In the rows, 128 means zero.
Each row has a class, written as a number after it.
[158 113 116 219 210 127  79 152 167 234 108 140   4 135 132  72 106 132
  98 143 171 117 129 141 220 100 175  74 132 102 170 128 154 130 127 125
 102 146 122  69 134 129 167 243 110]	3
[110  92 116 132 146 133 117 142 114 141 131 129 105 112 117 127 127 112
 133 142 149 140 125 108 151 123 127 121 145 131 123 109 136 112 134 148
 133 117 115 152 125 106 125 139 123]	2
[158 140 145 136  97 123 130 132 136 128 131 132 126 124 155 140 124 142
 132 113 137 118 163 128 119 127 146 144 139 120 110 155 117 127 112 130
 108 131 138 114 129 141 100 129  80]	2
[133 157 162 123 116 146 127 131 121 129 115 148 106 102 124 116 116 124
 125 108 134 143 132 131 144  95 143 144 141 137 105 152 139 137 124 159
 116 117 140 114 133 160 113 139 113]	1
[134 150 115 141  98 132 116 137 128 134 103 139  98 127 144 145 119 139
  99 112 122 123 158 130 138 120 145 132 125 133 114 169 123 118  99 138
 129 142 125 123 122 144 104 127 111]	8
[130 124 120 131  85 122 196 167 148 108 130 139 154 117 123 171 116 130
 127 126 122 100 143 129 133 159 134 111 130 125 147 159 123 102 132 130
 123  95 126 170 126 130 111 124 112]	7
[130 191 111 140  89 104  99 132 140 114 132 138 105 119 146 144 126 127
 167 132  99 184 103 149 119 110 135 169 153 136 131 141 155 116 120 148
 121 127 126  88 132 178 100  86 100]	5
[130 151 112 118 121 123 102 112 133 145 136 135 130 128 147 124 122 127
 159 144 122 155 137 127 131 115 135 140 149 124 120 133 137 125 122 142
 132 137 136 118 129 163 119  94  92]	0
[135 138 128 136 103 131 118 128 134 134 123 140 120 122 129 131 145 145
 120  94 128 135 162 127 120 122 142 138 127 126 116 154 123 122 123 135
 114 129 141 115 129 134 108 132 109]	10
[148  96 119 134  79 167  79 126 168  97 120 129 105  98 170 149 131 175
  80 119  97  99 154 176 152 106 141 133 132 131  96 188 107 154  87 132
 118 138 146 124 108 163  81 100  71]	11
[138 170 132 130  95 124  99 115 150 147 111 130 111 133 166 106 125 129
 151 129 121 152 120 145 137 117 138 131 153 130 121 136 135 127 119 135
 129 125 131 114 129 162 122 115 119]	4
[115 125 189 124 148 166  79 125 137  63 156  87 228  88 209 208 115 111
 112 140 130  86  49 182 104  98 139 117  99 156 104 116 151  93 180 101
 107  84 113  72 145 106  95  19  51]	1
[152 115 157  97  98 124 112 115  84 156 125 154 132 136 165 104 130 143
 140 148 118 171 122 119 117  94 121 139 120 141 109 118 123 101 115 147
 111 129 129 135 117 140 108 109  53]	8
[117  99 123 121 145 138 102 138 125 141 142 123 108 115 139 126 130 101
 121 124 145 145 122 113 142 123 130 116 140 116 107 104 152 114 146 145
 133 139 107 130 126 101 124 130 131]	9
[125 138 148 125 141 134 123 135 142 102 128 145 146 141 155 120 140 105
 195 127 103 157 100 110 108 109 127 151 177  93 148  93 128 140 140 134
 131 107 128 126 149 139 135  84 114]	6
[142 130 129 137 107 137 120 139 144 130 118 139 127 129 131 132 129 135
 117 101 130 123 165 129 133 122 134 122 131 136 108 162 124 117 119 135
 126 122 132 120 127 139 111 134 115]	0
[ 87 118 154 152 136 152 109 115 112 170 130 146 151 101  93 101 135  85
 141 146 156 132 130  75 151 114 110 121 138 128 130 110 118 136 126 134
 118  95 135 143 151  93 143 143 122]	2
[123 161 110 125 107 128  92 117 132 151 130 134 147 131 153 118 125 128
 159 144 120 151 134 138 129 114 136 144 153 120 122 126 143 136 129 142
 128 118 131 130 133 150 122  98 103]	4
[117  93 133 117 150 133 101 126 109 151 151 138 124 108 137 115 133  91
 125 136 145 152 124 108 139 117 121 119 143 126 113 106 140 127 154 148
 113 114 119 146 119 120 120 119 110]	9
[131  81 118 105  89 112  72 102  98 149 128 135  67 105 160 141 127 121
 129 120 123 162 133 128 148  93 157 161 149 122 107 137 155 155 144 162
 143 132 143 149 110 157 119 107  97]	7
[137  87 109 105 135 134 102 153 120 105 157 125 132 120 104 167 142  75
 157 118 145 165 102 102 137 123 112 120 153 140 105 104 152 105 139 155
 139 113  97 141 134 109 120 115 132]	11
[132  98 130 101 141 143 113 136 110 134 161 124 102 120 121 126 121 106
 125 138 162 153 121  98 135 117 119 121 139 140  93 121 137 112 131 149
 117 152 102 145 113 110 133 138 112]	7
[106 126 134 119 134 133 107 125 117 163 142 139 120 122 125 135 133 115
 128 131 154 154 136 107 140 114 141 137 137 114 105 105 147 135 137 125
 108 134 125 143 125 108 120 124  99]	9
[151 146 146 145  97 128 129 138 139 130 121 137 115 117 134 134 133 141
 127  99 127 124 157 135 124 121 146 129 139 128 106 164 124 121 116 137
 117 123 141 111 131 139 105 131 111]	5
[150 128 132 142 103 126 121 139 142 149 114 129 140 117 135 137 134 150
 117 104 140 139 159 134 122 122 136 140 134 121 117 155 121 130 120 137
 107 131 139 136 123 126 125 149 130]	2
[125 130 120 114 115 117 116 138 155 145 135 121 123 122 157 108 119 136
 157 147 128 150 138 126 144 123 138 131 154 117 138 113 136 130 125 138
 134 140 145 113 136 150 118 107 114]	2
[128 162 133  93 101 126 120  98 131 165 136 135 174 108 157 119 125 129
 174 158 144 164 140 122 123 104 148 125 159 113 141 117 136 133 119 132
 132  84 132 139 122 107 147 127  83]	3
[139 145 124 116 104 128 106 115 124 139 119 133 123 127 161 115 123 136
 164 141 119 149 122 123 140 109 136 145 149 121 120 123 143 133 123 141
 130 133 136 119 132 158 126 101 106]	1
[145 118 129 144 105 132 132 143 149 133 110 146 126 121 146 141 133 139
 119 106 131 143 146 122 132 121 128 122 138 132 119 151 104 117 126 137
 113 115 127 115 124 136 117 128 117]	6
[113 154 152 107  99 133 124 122 118 133 132 141  97 125 144 131 110 101
 152 117 131 158 108 134 110 103 137 136 144 140 126 144 160 121 106 129
 141 136 110 118 136 160 126  99 110]	4
[114 111 120 118 118 107 102 112 118 158 133 127  91 121 145 121 149 130
 147 138 127 157 135 119 117 113 147 154 149 118 136 118 144 148 124 144
 153 140 125 128 130 151 133 110  93]	6
[132  94 122 116 144 139 109 150 105 134 140 133 130  96 128 120 120  96
 122 140 138 131 106 113 138 118 119 122 139 127 112 113 145 120 138 143
 115 145 123 156 117 134 121 134 119]	8
[154  65 129  72  50  95 117  98 103 123 117 132 144 113 123 138 103  91
 153  71 141 177 148 112 128 129 104 162 125 151  51 111 119 130 122 162
 160 127 105 133 151 152 146  92 183]	7
[131 163 118 117 103 112  92 121 124 146 122 144 135 130 161 129 135 119
 157 139 120 163 138 128 124 109 134 156 147 115 122 127 139 139 124 144
 124 127 133 127 129 152 123 111 102]	3
[115  77 126 121 110 116 123  95 125 140 134 166 123  97 132 143 126 108
 130  75 146 153 146 120 124 111 118 156 114 130 120 132 122 126 113 135
 121 127 109 139 127 120 120 121 102]	10
[110 110 104 133 155 126  80 148 122 164 139 123 135  99 123 132 138  98
 130 140 155 144 120 113 145 122 124 127 133 144 120 110 130 108 146 158
 118 120 113 143 128 101 122 136 128]	10
[145 138 119 149 120 131 135 130 142 114 135 127 130 130 140 134 133 153
  85  97 133 115 150 136 119 145 116 133 113 120 116 161 119 119 111 122
 115 116 132 121 124 129 127 139 108]	11
[125 139 121 115 116 120 112 117 132 145 131 141 136 133 153 118 123 123
 152 138 130 152 127 126 135 113 132 142 146 122 123 126 137 128 127 136
 135 121 136 122 135 163 126 104 107]	11
[120 133 162 105 105 125 117 111 123 123 110 144 117 147 134 128 137 121
 107  83 133 144 157  98 136 103 147 140 130 113 124 133 150 120 134 151
 153 141 130 141 132 124  95 133 113]	0
[132 149 114 116 111 118  96 119 134 139 125 137 132 136 156 131 129 128
 149 141 122 154 126 127 135 113 135 144 146 119 125 127 137 132 119 141
 138 128 133 125 134 158 121 102 103]	11
[135 152 110 121 115 119 102 121 133 137 124 135 138 122 163 126 131 136
 159 146 119 153 119 123 134 112 132 145 146 119 126 134 136 129 124 145
 131 134 135 108 131 164 121  96 100]	1
[130 115 125 111 145 134 119 143 110  93 135 129 122 110 138 114 129 112
 145 140 140 146 114 108 161 114 126 109 141 137 113 111 125  99 129 139
 127 132 130 112 129 145 116 104 116]	7
[127 147 126 114 127 145 114 110 126  84 154 136 121 116 173  90 132 117
 141 122 119 141  71 133 135 131 103 118 136  93 133 116 155 128 134 133
 128 100 142 100 124 146 139  76  84]	5
[163 153 133 140 107 102 141 145 125 125 134 137 143 152 145 158 159 145
 122  97 138 136 173 128 135 131 124 160 108 113  96 180 137 108 124 129
 106 113 142 120 119 135 102 131  77]	3
[145  97 129 111 145 134 103 143  97 146 144 141 122 110 128 125 147 112
 151 131 146 159 130 119 121  99 135 121 139 129  99 113 140 116 141 155
 111 146 120 122 115 108 117 140 115]	5
[120  94 120 105 131 133 156 122 101 148 178 116 137  97 107 126 134 127
 164 129 144 134 152  84 101 123 136 130 130 132 129 115 146 135 130 145
 149 150 133 107 132  88 128 122 124]	6
[136 161 137 143 102 149 138 143 129 125 114 137 120 128 127 121 130 134
 123 100 128 119 145 130 126 128 148 119 144 120 119 159 126 122 121 135
 119 124 142 113 134 142 108 137 127]	4
[ 97 168 157  94 130 152  74 155  90 115 148 123  55 121 131 155 104 130
  96 166 120 152  73 161  84 110 139 196 123  88 120 127 126 186 117 115
  69 143 110 118 106 121 178 128  71]	8
[117 145 110 122  98 118 104 112 151 153 136 145 111 127 153 133 124 115
 160 141 113 166 128 132 131 119 140 153 165  98 138 121 152 140 141 153
 131 125 129 133 128 142 114 117  95]	2
[134 141 124 110  94 123  87 108 129 138 140 121 119 142 133 127 135 124
 151 146 121 138 136 123 118 125 135 127 151 134 137 131 136 138 119 143
 139 145 126 126 135 142 125 116  97]	4
[125 151 100 124 124 120  99 132 129 156 130 136 122 144 155 105 118 130
 148 149 128 156 140 129 127 118 138 153 157 126 123 124 133 129 126 137
 129 120 135 124 128 170 121 110  92]	0
[120  85 106 129 152 148 104 135 132 144 155 136 123 106 136 133 137 105
 141 135 141 124 115 108 123 121 118 119 149 125 124 123 136 129 136 140
 124 134 114 139 121 107 128 137 103]	1
[141 155 125 134  97 144 116 138 144 124 127 140 126 128 145 139 118 126
 123 101 131 115 151 129 129 123 133 138 131 135 109 166 135 122 125 147
 124 137 135 116 125 134 104 133 112]	0
[137 143 115 117 115 127 112 120 126 142 130 129 137 127 161 117 129 136
 164 143 120 152 125 125 123 117 134 132 147 123 130 121 133 114 119 138
 130 128 129 122 124 139 130  97  99]	8
[127 149 115 144 128 107  81 111 121 163 125 134 111 137 186 112 117 116
 166 144 132 151 143 125 147 107 141 155 159 135 122 133 140 109 125 147
 136 122 123 121 131 155 118  96  97]	9
[114 161 116 130 164 143  99 140 129 173 148 123 118 143 163 102 114 113
 141 179 140 146 108 121 119 106 141 142 157 134 119 136 130 135 112 134
 128 141 123 125 131 159 124 107  91]	7
[133 159 109 120 100 124  98 122 134 138 132 125 131 131 164 128 121 132
 157 146 122 161 128 131 135 117 135 149 160 120 124 134 143 118 126 145
 129 134 142 114 132 160 122  95  97]	3
[131 107 124 127 156 131 100 121 106 148 156 109 136 120 134 125 132 100
 145 150 142 130  95  98 114 123 140 124 152 130 134 104 136 123 148 150
 143 118 121 140 134  97 129 135 107]	7
[ 86  80  63 135  17 111  82 145 128 116 104 225 138  70  51 190 186  80
 195 154 122 203 120 104 216  98 103  98 135 178 133 154 114  83 127 136
 103  69 120 103 120 160  94 136  73]	7
[117  83 123 111 158 144 114 141 112 117 150 141 113 123 137 129 136 108
 129 128 144 141 123 112 141 111 115 122 131 118 117 112 139 118 138 136
 125 130 123 132 121 113 133 124 111]	11
[129 107 128 107 130 156 112 118 132  95 155 109 159 104 126 113 146 126
 134 120 156  93 118  95 122 135 129  77 133 125 123 125 137 124 153 130
 142 145 137  89 122  99 137 135 141]	3
[150 145 134 134 108 141 128 151 141 118 116 123 118 134 161 135 128 137
 130 104 125 119 169 130 123 120 138 128 147 141 112 158 117 105 128 148
 133 133 139 104 132 116 114 136 135]	6
[160 133 135 140  97 140 128 149 136  75 103 135 105 135 146 145 138 163
 121  85 126 106 150 135 112 113 151 153 136 122 107 182 110 128  90 107
 142 126 158  95 138 151 118 139  90]	10
[142 134 126 130 114 133 139 149 144 144 121 148 125 131 141 127 126 137
 125 100 140 136 168 130 124 120 136 132 138 130 100 159 125 109 114 137
 121 132 127 132 122 146 108 139 106]	0
[121  94 129 115 168 131 114 145  95 134 140 142 118 104 131 120 121 103
 129 130 140 132 113 119 140 105 127 132 124 116 117 119 145 120 140 146
 123 124 114 142 114 112 131 138 116]	8
[159 132 137 154 110 164 140 130 140  96 117 146 130 142 140 164 115 130
 105 123 124 121 112 114 132 130 114 117 137 116 130 164 118 125 154 144
  94  98 125 137 116 137 135 121 100]	1
[167 142 112 140 121 100 142 165 152 122 105 146 134 137 129 142 119 158
 138  94 133 134 174 129 150 124 145 136 130 125  95 156 111 106 100 125
 124 105 120 117 126 142  95 141 118]	0
[161 151 141 139  80 151 132 119 138 114 108 136 133 122 136 147 143 134
 115  88 134 142 148 125 124 128 137 119 139 129 105 164 106 114 111 144
 111 125 134 103 128 142 107 125 112]	3
[145 162 137 137  99 137 119 140 131 124 102 142 121 126 137 147 135 134
 129 102 127 121 146 127 143 119 130 129 134 141 115 160 126 122 112 141
 113 115 138 144 129 133 119 131 121]	1
[128 153 127 111 100 119 109 111 129 141 134 130 134 123 152 117 131 137
 160 140 123 150 138 128 123 117 139 147 150 115 126 130 145 138 122 141
 133 131 143 127 130 151 119 103  98]	2
[123  90 117 128 151 141 119 148 113 145 140 139 122 105 118 117 130 110
 127 129 139 144 123 111 137 116 122 117 135 121 113 119 138 114 134 142
 119 134 121 133 122 126 130 129 121]	8
[140 134 142 123  96 130 142 125 137 127 122 155 130 124 147 135 127 124
 134 100 128 130 144 115 145 126 132 135 134 114 111 153 117 129 121 142
 116 113 130 137 117 126  93 120 111]	9
[132 181 166 109  99 197  78 170 102  28 134 121 131 138 146 163 169 114
 142 133 112 128  86 161  52 108 109 146 152 155  76 163 137 125 159 141
 116 103 143  97 128 145 167 106 106]	11
[170 165 150 132  92 135 101 128 144 147 120 118 146 119 122 138 135 148
 112  99 120 108 181 151 113 127 148 130 141 124  86 158 127 159 116 128
 108 135 163 150 138 132 117 148 125]	4
[119 150 131 123 123 124 108 140 129 176 147 132 111 112 139  91 128 139
 158 139 134 154 142 131 106 121 145 138 154 121 124 101 147 144 114 137
 102 157 133 131 138 165 125 106 101]	2
[129 142 117 116 120 113 106 116 134 132 132 138 132 132 160 127 122 125
 152 144 122 160 123 129 137 110 131 147 148 118 125 128 141 120 136 141
 137 120 132 115 129 160 123 104 105]	11
[126  89 113 112 158 141  95 154  87 138 158 113 102 106 133 128 142 113
 117 133 145 129 134 123 120 120 128 128 138 129 108 120 148 131 129 135
 120 148 125 145 117 110 135 128 112]	6
[157 137 133 142 114 133 144 155 133 139 116 135 117 129 125 116 132 157
 110 107 125 117 170 126 119 126 154 121 146 123 108 150 127 133 124 141
 128 117 140 126 134 146 109 151 113]	6
[152 160 119 106 114  98  98  93 123 169 138 132 150 129 178 114 122 132
 163 143 123 163 139 137 156 120 121 148 136 110 102 123 152 129 130 131
 116 130 158 145 121 146 124  90 100]	9
[125  89 135 130 155 137 116 152 104 143 134 128 115 107 121 125 132 104
 123 131 142 144 123 113 143 118 122 118 140 132 112 106 132 103 133 134
 110 116 122 158 124 115 129 127 112]	8
[127 167 116 126  93 120  88 104 131 155 123 125 125 157 154 111 137 150
 137 154 120 157 150 107 129 115 149 146 143 116 136 132 126 145 108 132
 135 145 138 114 138 159 128  99  89]	7
[131 147 118 111 122 115 106 123 130 143 131 133 121 130 154 113 129 131
 160 140 122 148 135 127 139 114 134 149 153 118 112 127 147 132 123 136
 134 130 139 124 133 166 123 106  99]	1
[162 159 127 145 101 130 140 159 144  95 110 150 122 133 145 135 108 147
 132 103 123 115 146 125 135 125 140 139 136 125 115 169 112 106 110 138
 117 131 130  97 127 157  95 137 103]	0
[ 71 217  93 128 103 136 124 107 120 104 117 155 151 124 130  75 150 168
 143 136 121 148 113  91 136 112 121  75 121 179 172 132 159  82  88 126
 154  97 108 101 127 165  92  68 100]	1
[135 167 124 116 114 130 111 113 130 159 129 130 111 127 136 110 129 168
 154 144 122 173 108 137 130 103 145 136 136 119 123 134 153 143 111 137
 130 144 155 101 127 156 125 108  99]	2
[116 109 112 125 155 131 102 160 119 150 140 143 103 113 133 119 132 104
 126 130 146 138 135 121 137 121 121 121 134 132 106 118 137 124 134 140
 123 123 129 135 126 131 129 135 105]	0
[117  88 122 122 149 135 106 136 108 143 146 138 104 107 132 120 129 103
 138 137 147 138 124 105 139 114 122 132 130 124 118 117 135 118 141 143
 118 133 114 138 118 108 130 135 113]	10
[131 127 128 118 111 109  87 103 130 165 122 144 126 120 149 106 142 114
 156 153 135 143 126 119 134 112 147 116 162 121 137 124 138 135 130 146
 141 151 135 136 132 179 117 125  85]	4
[134 148 128 117 109 114 105 115 127 139 137 138 129 133 150 116 125 126
 157 140 121 155 129 125 133 112 136 148 146 123 115 129 140 129 128 140
 125 128 130 129 131 161 121 103  95]	7
[133 109 135 115 141 145 116 138 106 123 139 129 128 120 133 127 137 116
 138 128 156 146 113 111 141 116 119 132 134 119 113 120 131 108 132 143
 114 135 125 127 120 102 137 140 109]	3
[131 151 125 114 104 122 120 121 133 138 131 134 136 132 155 121 128 141
 158 134 121 167 143 127 124 112 133 152 150 117 121 128 138 128 123 143
 128 125 145 121 131 148 115  98 100]	2
